Below is a small trained network, with its code and all its weights. Each question gives an input and a target symbol and asks what happens when units are switched off, that is, made to give their printed mean instead of their output.

import numpy as np


def w(rows, s, z=0):
    codes = np.array(rows[::2]) - 128.0
    scale = np.full(codes.shape[1], s)
    scale[-1] = z or s
    return codes * scale


def norm(h):
    return h / np.sqrt((h * h).mean(-1, keepdims=True) + 1e-5)


def f(y):
    return y / 2 * (1 + np.tanh(0.7978845608 * (y + 0.044715 * y**3)))


def softmax(a):
    e = np.exp(a - a.max(-1, keepdims=True))
    return e / e.sum(-1, keepdims=True)


def log_softmax(a):
    a = a - a.max(-1, keepdims=True)
    return a - np.log(np.exp(a).sum(-1, keepdims=True))


def net(x, mask):
    ids = ['ΔΠΨΩαγεζηθλμσ'.index(c) for c in x.split()]
    T = len(ids)
    res = E[ids] + P[:T]
    q, k, v = (norm(res) @ M[0].T for M in (Q, K, V))
    z = softmax(np.where(np.tri(T) > 0, q @ k.T / 4**0.5, -1e9)) @ v
    res = res + np.where(mask[0], z, O[0][:, -1]) @ O[0][:, :-1]
    y = f(norm(res) @ A[0][:, :-1].T + A[0][:, -1])
    res = res + np.where(mask[1:13], y, B[0][:, -1]) @ B[0][:, :-1]
    return log_softmax(norm(res)[-1] @ U[:, :-1].T + U[:, -1])


Q, K, V, O, A, B = {}, {}, {}, {}, {}, {}
E = w([
[155,106,162,118,141,131,95,104,44],'Δ',
[176,3,190,138,69,91,154,172,107],'Π',
[168,70,220,137,29,52,95,138,111],'Ψ',
[140,108,139,109,124,98,111,140,37],'Ω',
[233,55,176,119,78,95,117,209,132],'α',
[128,204,110,113,111,126,61,146,94],'γ',
[85,172,128,150,117,125,77,95,77],'ε',
[130,125,141,128,132,227,91,100,109],'ζ',
[135,107,120,132,201,205,131,130,101],'η',
[208,153,203,140,147,88,76,149,155],'θ',
[97,203,139,139,199,145,91,61,96],'λ',
[55,113,140,157,179,181,149,71,111],'μ',
[120,118,132,173,186,50,158,190,152],'σ',
],0.002)
P = w([
[75,148,143,148,150,147,95,217,2],'0',
[133,69,60,76,170,102,39,98,111],'1',
[181,108,87,233,156,100,90,124,54],'2',
[70,162,218,153,150,161,123,228,55],'3',
[187,193,89,114,110,121,248,117,83],'4',
[173,106,122,252,158,107,86,108,128],'5',
[64,168,229,140,147,170,134,215,128],'6',
[109,64,115,81,171,91,62,106,213],'7',
[173,132,151,246,147,119,135,111,172],'8',
[70,165,231,146,144,158,152,197,178],'9',
],0.0025)
Q[0] = w([
[169,110,117,249,151,120,78,115,112],'head 1',
[156,165,144,154,106,138,182,125,113],'head 1',
[157,144,25,76,93,122,166,65,148],'head 1',
[168,109,110,127,95,98,119,94,160],'head 1',
],0.014)
K[0] = w([
[74,185,151,158,186,162,169,103,233],'head 1',
[70,62,148,74,169,120,14,114,240],'head 1',
[101,120,57,118,164,173,71,83,2],'head 1',
[83,170,105,84,117,192,125,89,102],'head 1',
],0.0085)
V[0] = w([
[26,103,121,153,82,113,165,71,108],'head 1',
[126,176,128,135,66,28,98,150,132],'head 1',
[104,208,107,143,254,64,115,125,118],'head 1',
[151,161,165,106,80,188,62,58,110],'head 1',
],0.0057)
O[0] = w([
[32,166,187,166,182,131,226,119,55,47],'head 1',
[212,134,173,66,192,143,162,139,139,155],'head 1',
[136,147,134,133,121,85,193,163,254,251],'head 1',
[67,25,163,108,234,114,2,125,148,45],'head 1',
],0.006,0.003)
A[0] = w([
[187,141,210,126,175,77,142,122,121,153],'neuron 1',
[77,126,101,129,114,128,99,108,37,66],'neuron 2',
[114,46,139,98,151,108,64,109,122,109],'neuron 3',
[16,164,157,172,118,91,154,179,107,143],'neuron 4',
[87,182,242,114,179,111,200,206,128,2],'neuron 5',
[36,125,139,84,140,224,122,166,118,20],'neuron 6',
[113,163,169,97,86,110,148,255,152,101],'neuron 7',
[185,143,93,70,120,91,153,22,94,108],'neuron 8',
[173,106,172,133,70,106,138,86,124,167],'neuron 9',
[146,161,61,184,58,123,115,87,176,212],'neuron 10',
[152,83,55,62,129,90,112,115,202,173],'neuron 11',
[130,164,150,100,80,204,131,194,62,77],'neuron 12',
],0.0062,0.002)
B[0] = w([
[79,88,167,66,108,172,156,155,109,189],'neuron 1',
[86,126,138,134,127,171,144,123,253,135],'neuron 2',
[142,202,80,92,179,126,189,119,135,173],'neuron 3',
[209,82,155,134,151,194,112,99,115,170],'neuron 4',
[120,130,63,100,83,56,87,175,106,184],'neuron 5',
[109,122,119,140,56,85,179,223,111,121],'neuron 6',
[104,167,107,162,165,183,159,42,112,221],'neuron 7',
[117,91,43,201,154,179,161,220,118,142],'neuron 8',
[90,188,67,138,180,162,112,164,138,172],'neuron 9',
[104,81,117,46,129,102,162,115,104,252],'neuron 10',
[119,148,176,192,77,137,106,131,78,227],'neuron 11',
[121,77,171,155,120,15,132,121,206,174],'neuron 12',
],0.0053,0.0045)
U = w([
[101,225,165,161,137,101,100,95,31,149],'Δ',
[66,89,75,166,134,197,117,221,200,70],'Π',
[157,111,103,65,243,189,150,153,99,78],'Ψ',
[61,130,148,222,74,183,140,174,40,137],'Ω',
[145,118,48,134,109,153,90,194,45,128],'α',
[151,191,242,109,131,222,103,119,148,120],'γ',
[71,99,199,32,131,81,137,196,101,166],'ε',
[100,157,59,119,222,99,58,79,170,254],'ζ',
[82,75,64,91,40,68,101,55,92,73],'η',
[253,101,105,104,80,89,45,151,178,45],'θ',
[80,105,194,221,103,59,131,114,221,73],'λ',
[170,37,157,139,161,167,159,19,101,169],'μ',
[163,189,81,93,103,117,233,103,162,176],'σ',
],0.0062,0.0016)

Each question gives the input, a string of symbols that net reads in full, and the target symbol t.
The units are the heads (4 rows each of Q, K, V and O) and the neurons (one row each of A and B). Each row of codes is followed by its name. A weight is (code - 128) times the scale printed after its matrix; where a second scale follows, it is the last column's (O, A, B and U).
mask holds one flag per unit, heads first, then neurons. A switched-off unit (its flag False) gives its mean, the last column of its rows in O or B, instead of its output. The means were averaged over made-up inputs and are rounded, as every weight is.
A unit's drop is (log p(t) with every unit on - log p(t) with that unit switched off) / (log p(t) with every unit on - log p(t) with every unit switched off).
The circuit of an input: a set's keep is (log p(t) with only the set's units on - log p(t) with every unit switched off) / (log p(t) with every unit on - log p(t) with every unit switched off). Starting from the 12 units with the biggest drops (on a tie, the unit counted first), units are removed one at a time, each time the one whose removal leaves the highest keep (on an exact tie, the one counted first), for as long as the keep stays at least 0.8.
units of the circuit, in order: the units of the circuit, biggest drop first
most important unit: the unit with the biggest drop
k most important neurons: the k neurons with the biggest drops, biggest first
drop of u: that unit's drop, to one decimal
input σ Ψ θ η Ψ ε, target η: most important unit	neuron 10
input ζ ε Π, target ζ: units of the circuit, in order	[head 1; neuron 3]
input λ Ψ σ ζ Ω ε Π ζ, target Ω: 2 most important neurons	[neuron 11; neuron 8]
input α Ψ Ω θ μ Ψ σ θ, target μ: units of the circuit, in order	[neuron 4; head 1]
input η ζ ζ σ γ μ ε Π α, target ε: units of the circuit, in order	[neuron 1; head 1]
input σ ζ ζ γ μ ζ, target μ: units of the circuit, in order	[neuron 4; head 1; neuron 11]
input ε η Ω Ω, target η: 3 most important neurons	[neuron 5; neuron 7; neuron 12]
input ε γ ζ μ Ψ μ ε λ, target Ψ: units of the circuit, in order	[head 1; neuron 8]
input λ Ψ Ω λ λ σ ζ Π, target λ: units of the circuit, in order	[head 1; neuron 11]
input θ η ε σ Ψ, target η: units of the circuit, in order	[head 1; neuron 10]
input σ Ψ ζ Δ, target ε: units of the circuit, in order	[head 1; neuron 1; neuron 12]
input γ ζ σ σ α σ Δ η, target α: units of the circuit, in order	[head 1; neuron 8]
input ε α θ μ, target γ: units of the circuit, in order	[head 1; neuron 11; neuron 5]
input θ ε σ Δ Δ, target ε: units of the circuit, in order	[head 1; neuron 1]
input μ ζ σ Ω Ψ, target ζ: units of the circuit, in order	[head 1; neuron 3]
input α θ Π μ λ, target θ: most important neuron	[neuron 11]
input ζ ζ Δ σ ζ σ Ψ γ, target ζ: 3 most important neurons	[neuron 3; neuron 1; neuron 2]
input σ γ η μ μ Ψ Ω, target ε: 2 most important neurons	[neuron 12; neuron 1]
input Ω Ω ε η σ θ γ, target γ: drop of neuron 4	-0.1
input ζ λ Δ ζ λ ε, target λ: drop of neuron 12	-0.1
input Π Ψ μ, target μ: most important unit	neuron 4
input η μ σ α ζ, target μ: drop of neuron 11	0.1
